Below is a small trained network, with its code and all its weights. Each question gives an input and a target symbol and asks what happens when units are switched off, that is, made to give their printed mean instead of their output.

import numpy as np


def w(rows, s, z=0):
    codes = np.array(rows[::2]) - 128.0
    scale = np.full(codes.shape[1], s)
    scale[-1] = z or s
    return codes * scale


def norm(h):
    return h / np.sqrt((h * h).mean(-1, keepdims=True) + 1e-5)


def f(y):
    return np.maximum(y, 0)


def softmax(a):
    e = np.exp(a - a.max(-1, keepdims=True))
    return e / e.sum(-1, keepdims=True)


def log_softmax(a):
    a = a - a.max(-1, keepdims=True)
    return a - np.log(np.exp(a).sum(-1, keepdims=True))


def net(x, mask):
    ids = ['ΔΘΞΣΦΨΩαγεζημπτ'.index(c) for c in x.split()]
    T = len(ids)
    res = E[ids] + P[:T]
    u = 0
    for l in range(2):
        r = norm(res)
        for j in range(2):
            rows = slice(4 * j, 4 * j + 4)
            q, k, v = (r @ M[l][rows].T for M in (Q, K, V))
            z = softmax(np.where(np.tri(T) > 0, q @ k.T / 4**0.5, -1e9)) @ v
            o = O[l][rows]
            res = res + np.where(mask[u + j], z, o[:, -1]) @ o[:, :-1]
        u += 2
        y = f(norm(res) @ A[l][:, :-1].T + A[l][:, -1])
        res = res + np.where(mask[u : u + 8], y, B[l][:, -1]) @ B[l][:, :-1]
        u += 8
    return log_softmax(norm(res)[-1] @ U[:, :-1].T + U[:, -1])


Q, K, V, O, A, B = {}, {}, {}, {}, {}, {}
E = w([
[107,160,145,103],'Δ',
[198,94,116,121],'Θ',
[119,152,157,197],'Ξ',
[150,188,158,119],'Σ',
[121,99,127,156],'Φ',
[105,104,96,93],'Ψ',
[109,104,117,121],'Ω',
[186,181,150,164],'α',
[167,180,158,152],'γ',
[191,124,90,254],'ε',
[120,135,148,131],'ζ',
[127,86,112,141],'η',
[98,129,126,97],'μ',
[166,88,89,112],'π',
[119,84,92,158],'τ',
],0.022)
P = w([
[50,147,137,141],'0',
[250,178,57,101],'1',
[177,63,159,86],'2',
[113,125,61,136],'3',
[165,68,155,106],'4',
[114,105,27,209],'5',
[172,195,161,118],'6',
[108,153,79,110],'7',
[175,190,162,122],'8',
[109,170,84,89],'9',
[178,192,163,112],'10',
[118,138,63,90],'11',
[176,68,154,108],'12',
[103,170,79,105],'13',
],0.016)
Q[0] = w([
[126,118,162,185],'0.h1',
[153,161,119,198],'0.h1',
[51,199,192,133],'0.h1',
[138,206,3,142],'0.h1',
[114,132,155,101],'0.h2',
[90,138,132,97],'0.h2',
[245,166,123,136],'0.h2',
[143,150,83,135],'0.h2',
],0.016)
K[0] = w([
[108,102,156,186],'0.h1',
[155,171,116,206],'0.h1',
[98,230,211,108],'0.h1',
[153,208,4,145],'0.h1',
[89,123,135,148],'0.h2',
[117,179,145,150],'0.h2',
[106,54,185,116],'0.h2',
[156,146,183,117],'0.h2',
],0.015)
V[0] = w([
[93,74,151,140],'0.h1',
[157,75,47,126],'0.h1',
[139,128,158,5],'0.h1',
[122,197,66,142],'0.h1',
[169,71,142,132],'0.h2',
[160,155,136,142],'0.h2',
[145,148,86,131],'0.h2',
[107,86,143,115],'0.h2',
],0.011)
O[0] = w([
[100,57,150,123,84],'0.h1',
[155,68,94,143,220],'0.h1',
[67,64,100,215,1],'0.h1',
[173,255,99,46,197],'0.h1',
[144,181,148,26,214],'0.h2',
[151,180,107,173,137],'0.h2',
[183,128,75,164,120],'0.h2',
[95,103,170,57,144],'0.h2',
],0.0081,0.0036)
A[0] = w([
[142,196,98,210,69],'0.n1',
[114,217,179,49,49],'0.n2',
[164,51,133,106,170],'0.n3',
[72,171,7,114,11],'0.n4',
[186,93,184,177,189],'0.n5',
[134,172,103,36,113],'0.n6',
[102,122,146,158,5],'0.n7',
[55,132,87,182,182],'0.n8',
],0.011,0.0024)
B[0] = w([
[60,104,146,25,206],'0.n1',
[171,7,96,155,252],'0.n2',
[113,231,123,71,186],'0.n3',
[252,116,147,140,225],'0.n4',
[242,128,93,150,178],'0.n5',
[148,103,93,240,253],'0.n6',
[161,178,89,157,134],'0.n7',
[175,163,97,145,160],'0.n8',
],0.012,0.0065)
Q[1] = w([
[138,145,229,168],'1.h1',
[139,111,162,144],'1.h1',
[114,133,67,107],'1.h1',
[151,121,134,81],'1.h1',
[101,140,1,143],'1.h2',
[102,155,140,145],'1.h2',
[141,213,86,138],'1.h2',
[158,110,189,179],'1.h2',
],0.026)
K[1] = w([
[232,5,89,205],'1.h1',
[170,116,146,138],'1.h1',
[67,184,129,92],'1.h1',
[66,125,139,123],'1.h1',
[5,164,73,125],'1.h2',
[83,145,171,181],'1.h2',
[78,189,180,106],'1.h2',
[231,141,113,190],'1.h2',
],0.021)
V[1] = w([
[158,90,140,148],'1.h1',
[113,155,118,109],'1.h1',
[141,103,156,128],'1.h1',
[57,197,134,99],'1.h1',
[157,250,207,127],'1.h2',
[75,132,217,131],'1.h2',
[94,127,29,59],'1.h2',
[169,116,188,39],'1.h2',
],0.018)
O[1] = w([
[152,126,153,156,226],'1.h1',
[115,131,105,116,49],'1.h1',
[160,104,136,192,213],'1.h1',
[82,90,83,109,1],'1.h1',
[33,183,186,46,42],'1.h2',
[112,85,215,148,64],'1.h2',
[129,65,3,142,76],'1.h2',
[179,124,155,15,150],'1.h2',
],0.016,0.0035)
A[1] = w([
[102,249,71,107,131],'1.n1',
[141,41,43,108,157],'1.n2',
[145,87,175,162,122],'1.n3',
[156,61,155,90,242],'1.n4',
[164,127,99,164,252],'1.n5',
[101,51,76,96,116],'1.n6',
[18,162,61,182,203],'1.n7',
[143,23,133,102,79],'1.n8',
],0.017,0.0021)
B[1] = w([
[247,115,114,235,177],'1.n1',
[15,100,168,78,225],'1.n2',
[195,130,152,158,212],'1.n3',
[110,157,57,66,197],'1.n4',
[81,130,202,128,254],'1.n5',
[80,141,223,157,165],'1.n6',
[135,199,98,151,158],'1.n7',
[252,119,118,152,188],'1.n8',
],0.018,0.0095)
U = w([
[104,204,89,223,82],'Δ',
[149,128,95,30,59],'Θ',
[100,146,255,81,84],'Ξ',
[91,190,144,117,185],'Σ',
[203,36,162,106,163],'Φ',
[122,76,49,183,111],'Ψ',
[77,74,158,155,124],'Ω',
[124,220,139,76,151],'α',
[102,181,179,76,175],'γ',
[188,199,24,115,2],'ε',
[106,132,243,222,43],'ζ',
[99,71,172,70,175],'η',
[65,131,128,185,75],'μ',
[124,87,85,88,75],'π',
[97,98,97,102,204],'τ',
],0.016,0.0035)

Each question gives the input, a string of symbols that net reads in full, and the target symbol t.
The units are the heads (4 rows each of Q, K, V and O) and the neurons (one row each of A and B). Each row of codes is followed by its name. A weight is (code - 128) times the scale printed after its matrix; where a second scale follows, it is the last column's (O, A, B and U).
mask holds one flag per unit, layer by layer, with each layer's heads first. A switched-off unit (its flag False) gives its mean, the last column of its rows in O or B, instead of its output. The means were averaged over made-up inputs and are rounded, as every weight is.
A unit's drop is (log p(t) with every unit on - log p(t) with that unit switched off) / (log p(t) with every unit on - log p(t) with every unit switched off).
The circuit of an input: a set's keep is (log p(t) with only the set's units on - log p(t) with every unit switched off) / (log p(t) with every unit on - log p(t) with every unit switched off). Starting from the 12 units with the biggest drops (on a tie, the unit counted first), units are removed one at a time, each time the one whose removal leaves the highest keep (on an exact tie, the one counted first), for as long as the keep stays at least 0.8.
units of the circuit, in order: the units of the circuit, biggest drop first
unit that matters most: the unit with the biggest drop
top k neurons: the k neurons with the biggest drops, biggest first
heads that matter: for each layer, one digit per head in row order, 1 if its drop is at least 0.15 and else 0, layers parted by /
input Φ Φ Φ Φ Φ Θ η γ, target Φ: heads that matter -> 11 / 01
input Φ Φ Ψ ε, target Φ: units of the circuit, in order -> [0.h1 1.h2 0.n6 0.h2]
input ζ Φ π α μ ε, target ζ: top 2 neurons -> [0.n3 0.n4]
input Δ Φ ζ ζ, target Δ: top 3 neurons -> [0.n8 0.n1 1.n7]
input Φ ε ζ Ψ ζ α ζ Ξ, target Φ: unit that matters most -> 0.n2
input Ξ Ω ε π Φ γ Ξ Φ, target Ξ: units of the circuit, in order -> [0.h1 1.h2]
input ε Ξ Ψ Φ ζ Δ, target ε: units of the circuit, in order -> [1.h2 0.h1]
input Δ Ψ Φ Ψ Φ Ω Δ Φ Ψ γ ζ Φ Θ Θ, target Δ: top 2 neurons -> [0.n6 0.n8]
input π Φ Δ ζ Φ Σ Ψ, target Ψ: heads that matter -> 00 / 01
input Δ Φ Ψ ε Φ Φ ζ ζ Ψ Φ Φ ε, target Δ: heads that matter -> 11 / 11
input ζ Ψ ζ ζ ζ γ ε Ψ Φ Ψ Φ Φ, target ζ: top 2 neurons -> [0.n4 0.n2]
input ζ ζ ε Φ Ψ, target Ψ: units of the circuit, in order -> [1.h2 0.h1]
input ε η Φ ζ ζ Ξ Φ Φ ζ τ Φ Ψ, target ε: units of the circuit, in order -> [1.h2 0.n4 0.h1 0.n1]
input η Φ Φ Δ Φ Ψ Φ ζ Φ Σ Θ Θ, target η: top 2 neurons -> [0.n2 1.n2]
input Φ Φ Δ, target Δ: unit that matters most -> 0.h1
input Δ ε Φ ζ Ψ Φ Φ α Φ Φ ζ η, target Δ: units of the circuit, in order -> [1.h2 0.h1 0.h2 0.n8]
input Φ Ψ α ζ Φ ζ Φ Φ Φ τ Φ Φ Φ Δ, target Φ: units of the circuit, in order -> [0.h1 0.n4 1.h2 0.n6]
input Ψ Φ Δ ζ Φ Φ ζ ζ Φ ε, target Ψ: units of the circuit, in order -> [1.h2 1.n2]
input α Φ ζ ζ Φ Φ, target α: heads that matter -> 01 / 01
input ζ Φ Θ Φ, target ζ: heads that matter -> 11 / 01
input ζ ζ Φ α Φ Ξ Φ π, target ζ: unit that matters most -> 0.n4
input Φ Θ ζ, target ζ: heads that matter -> 11 / 10
input Φ Φ η, target η: top 4 neurons -> [0.n4 1.n2 0.n6 0.n2]
